Below are the code and all the weights of a small trained network. Each question names an input and a target symbol and asks about switching units off, where a switched-off unit gives its printed mean instead of its output.

import numpy as np


def w(rows, s, z=0):
    codes = np.array(rows[::2]) - 128.0
    scale = np.full(codes.shape[1], s)
    scale[-1] = z or s
    return codes * scale


def f(y):
    return y / 2 * (1 + np.tanh(0.7978845608 * (y + 0.044715 * y**3)))


def softmax(a):
    e = np.exp(a - a.max(-1, keepdims=True))
    return e / e.sum(-1, keepdims=True)


def log_softmax(a):
    a = a - a.max(-1, keepdims=True)
    return a - np.log(np.exp(a).sum(-1, keepdims=True))


def net(x, mask):
    ids = ['ΓΘαβητ'.index(c) for c in x.split()]
    T = len(ids)
    res = E[ids] + P[:T]
    u = 0
    for l in range(3):
        q, k, v = (res @ M[l].T for M in (Q, K, V))
        z = softmax(np.where(np.tri(T) > 0, q @ k.T / 3**0.5, -1e9)) @ v
        res = res + np.where(mask[u], z, O[l][:, -1]) @ O[l][:, :-1]
        u += 1
        y = f(res @ A[l][:, :-1].T + A[l][:, -1])
        res = res + np.where(mask[u : u + 4], y, B[l][:, -1]) @ B[l][:, :-1]
        u += 4
    return log_softmax(res[-1] @ U[:, :-1].T + U[:, -1])


Q, K, V, O, A, B = {}, {}, {}, {}, {}, {}
E = w([
[124,73,145,195],'Γ',
[130,154,198,113],'Θ',
[134,173,199,101],'α',
[139,102,125,50],'β',
[248,217,136,166],'η',
[80,194,96,121],'τ',
],0.017)
P = w([
[217,101,76,26],'0',
[194,127,121,25],'1',
[173,125,138,45],'2',
[153,133,147,61],'3',
[136,138,153,80],'4',
[119,142,161,98],'5',
[103,147,167,114],'6',
[87,153,174,128],'7',
[71,161,179,142],'8',
[56,165,186,159],'9',
[42,172,192,173],'10',
[26,176,200,187],'11',
[15,184,210,201],'12',
[2,195,220,210],'13',
],0.0083)
Q[0] = w([
[105,5,70,136],'0.h0',
[184,189,229,113],'0.h0',
[118,178,176,95],'0.h0',
],0.027)
K[0] = w([
[165,64,71,3],'0.h0',
[40,221,101,242],'0.h0',
[77,166,212,164],'0.h0',
],0.019)
V[0] = w([
[134,80,78,62],'0.h0',
[181,77,119,89],'0.h0',
[229,128,254,202],'0.h0',
],0.0043)
O[0] = w([
[164,199,182,41,13],'0.h0',
[195,165,146,81,6],'0.h0',
[181,19,26,253,149],'0.h0',
],0.0049,0.0014)
A[0] = w([
[164,151,17,151,133],'0.n0',
[129,149,61,92,22],'0.n1',
[152,82,92,176,238],'0.n2',
[85,8,178,87,2],'0.n3',
],0.012,0.0024)
B[0] = w([
[134,157,253,105,252],'0.n0',
[128,144,2,94,143],'0.n1',
[103,151,180,65,202],'0.n2',
[161,228,135,16,225],'0.n3',
],0.0097,0.0017)
Q[1] = w([
[42,176,224,63],'1.h0',
[122,255,30,136],'1.h0',
[199,247,26,200],'1.h0',
],0.011)
K[1] = w([
[73,144,135,212],'1.h0',
[173,203,9,213],'1.h0',
[225,175,41,196],'1.h0',
],0.014)
V[1] = w([
[151,147,85,83],'1.h0',
[254,197,132,108],'1.h0',
[133,128,108,112],'1.h0',
],0.008)
O[1] = w([
[155,143,157,149,137],'1.h0',
[146,146,255,112,254],'1.h0',
[142,132,131,136,113],'1.h0',
],0.009,0.0038)
A[1] = w([
[182,82,136,115,198],'1.n0',
[73,88,132,91,2],'1.n1',
[146,210,144,233,134],'1.n2',
[139,3,165,151,140],'1.n3',
],0.014,0.0053)
B[1] = w([
[153,184,154,83,169],'1.n0',
[192,41,66,6,121],'1.n1',
[122,64,108,139,254],'1.n2',
[113,190,115,222,132],'1.n3',
],0.019,0.0089)
Q[2] = w([
[249,152,56,212],'2.h0',
[244,108,69,110],'2.h0',
[214,70,158,143],'2.h0',
],0.013)
K[2] = w([
[207,203,130,239],'2.h0',
[216,251,113,184],'2.h0',
[236,75,99,150],'2.h0',
],0.014)
V[2] = w([
[74,239,138,60],'2.h0',
[52,199,134,254],'2.h0',
[71,48,23,18],'2.h0',
],0.0068)
O[2] = w([
[94,1,142,151,229],'2.h0',
[148,87,178,45,3],'2.h0',
[170,143,217,129,18],'2.h0',
],0.0096,0.0056)
A[2] = w([
[133,176,120,6,210],'2.n0',
[75,138,181,106,53],'2.n1',
[149,72,33,43,1],'2.n2',
[90,156,95,21,101],'2.n3',
],0.021,0.0018)
B[2] = w([
[67,118,147,2,158],'2.n0',
[157,149,125,115,254],'2.n1',
[136,183,135,228,163],'2.n2',
[205,92,87,236,182],'2.n3',
],0.034,0.0072)
U = w([
[170,104,39,149,61],'Γ',
[96,121,90,138,151],'Θ',
[59,93,91,91,255],'α',
[34,59,175,182,90],'β',
[61,209,58,132,136],'η',
[191,254,218,115,110],'τ',
],0.012,0.0094)

Each question gives the input, a string of symbols that net reads in full, and the target symbol t.
The units are the heads (3 rows each of Q, K, V and O) and the neurons (one row each of A and B). Each row of codes is followed by its name. A weight is (code - 128) times the scale printed after its matrix; where a second scale follows, it is the last column's (O, A, B and U).
mask holds one flag per unit, layer by layer, with each layer's heads first. A switched-off unit (its flag False) gives its mean, the last column of its rows in O or B, instead of its output. The means were averaged over made-up inputs and are rounded, as every weight is.
A unit's drop is (log p(t) with every unit on - log p(t) with that unit switched off) / (log p(t) with every unit on - log p(t) with every unit switched off).
The circuit of an input: a set's keep is (log p(t) with only the set's units on - log p(t) with every unit switched off) / (log p(t) with every unit on - log p(t) with every unit switched off). Starting from the 12 units with the biggest drops (on a tie, the unit counted first), units are removed one at a time, each time the one whose removal leaves the highest keep (on an exact tie, the one counted first), for as long as the keep stays at least 0.8.
circuit, biggest first: the units of the circuit, biggest drop first
unit that matters most: the unit with the biggest drop
k most important neurons: the k neurons with the biggest drops, biggest first
top k neurons in layer l: the k neurons of layer l with the biggest drops, biggest first
input β Γ α τ, target Γ: circuit, biggest first	2.n3
input τ τ τ β τ Θ τ, target β: 2 most important neurons	1.n2; 2.n1
input τ Γ τ β η Γ Θ, target η: top 3 neurons in layer 1	1.n2; 1.n3; 1.n1
input η η β, target α: 2 most important neurons	0.n3; 2.n0
input β β τ β β β η τ η η Γ, target η: circuit, biggest first	1.n2; 2.h0; 1.h0
input α τ τ Θ τ τ τ β Γ η τ, target α: circuit, biggest first	1.n2; 2.n3; 2.n2
input τ α Γ α Γ τ β α Γ α Γ, target α: circuit, biggest first	2.n2; 1.h0; 0.n2
input τ β τ Θ τ Γ Γ τ τ τ β Γ, target τ: 2 most important neurons	2.n1; 0.n3
input Γ β Θ α Θ, target α: 3 most important neurons	0.n2; 0.n0; 1.n0
input τ β Γ η τ β β η α α β α Θ β, target η: top 3 neurons in layer 2	2.n2; 2.n1; 2.n3
input Γ τ τ τ β β τ, target α: 4 most important neurons	0.n3; 1.n2; 2.n3; 2.n2
input α τ τ β Γ Γ Γ η τ Θ Γ α, target α: 3 most important neurons	2.n3; 2.n2; 1.n2
input β α η Θ α Θ, target α: 3 most important neurons	1.n0; 2.n2; 2.n3
input β Θ Γ, target β: top 2 neurons in layer 2	2.n1; 2.n0
input η β β β τ η τ, target τ: circuit, biggest first	1.h0
input α β τ, target Γ: 3 most important neurons	1.n2; 2.n3; 1.n1
input β α Γ α Γ Θ Γ β τ β Γ Θ, target β: top 3 neurons in layer 1	1.n2; 1.n1; 1.n3
input η τ Θ β τ τ Θ η τ η, target Γ: 3 most important neurons	1.n2; 2.n0; 0.n0
input τ τ τ Γ, target τ: 2 most important neurons	0.n3; 2.n1
input Γ Γ η η Γ τ τ β τ η Θ Θ α Γ, target α: unit that matters most	1.h0
input τ α η α, target η: 2 most important neurons	1.n2; 0.n2
input α Θ β β β α Θ α β α β, target η: top 2 neurons in layer 0	0.n0; 0.n3
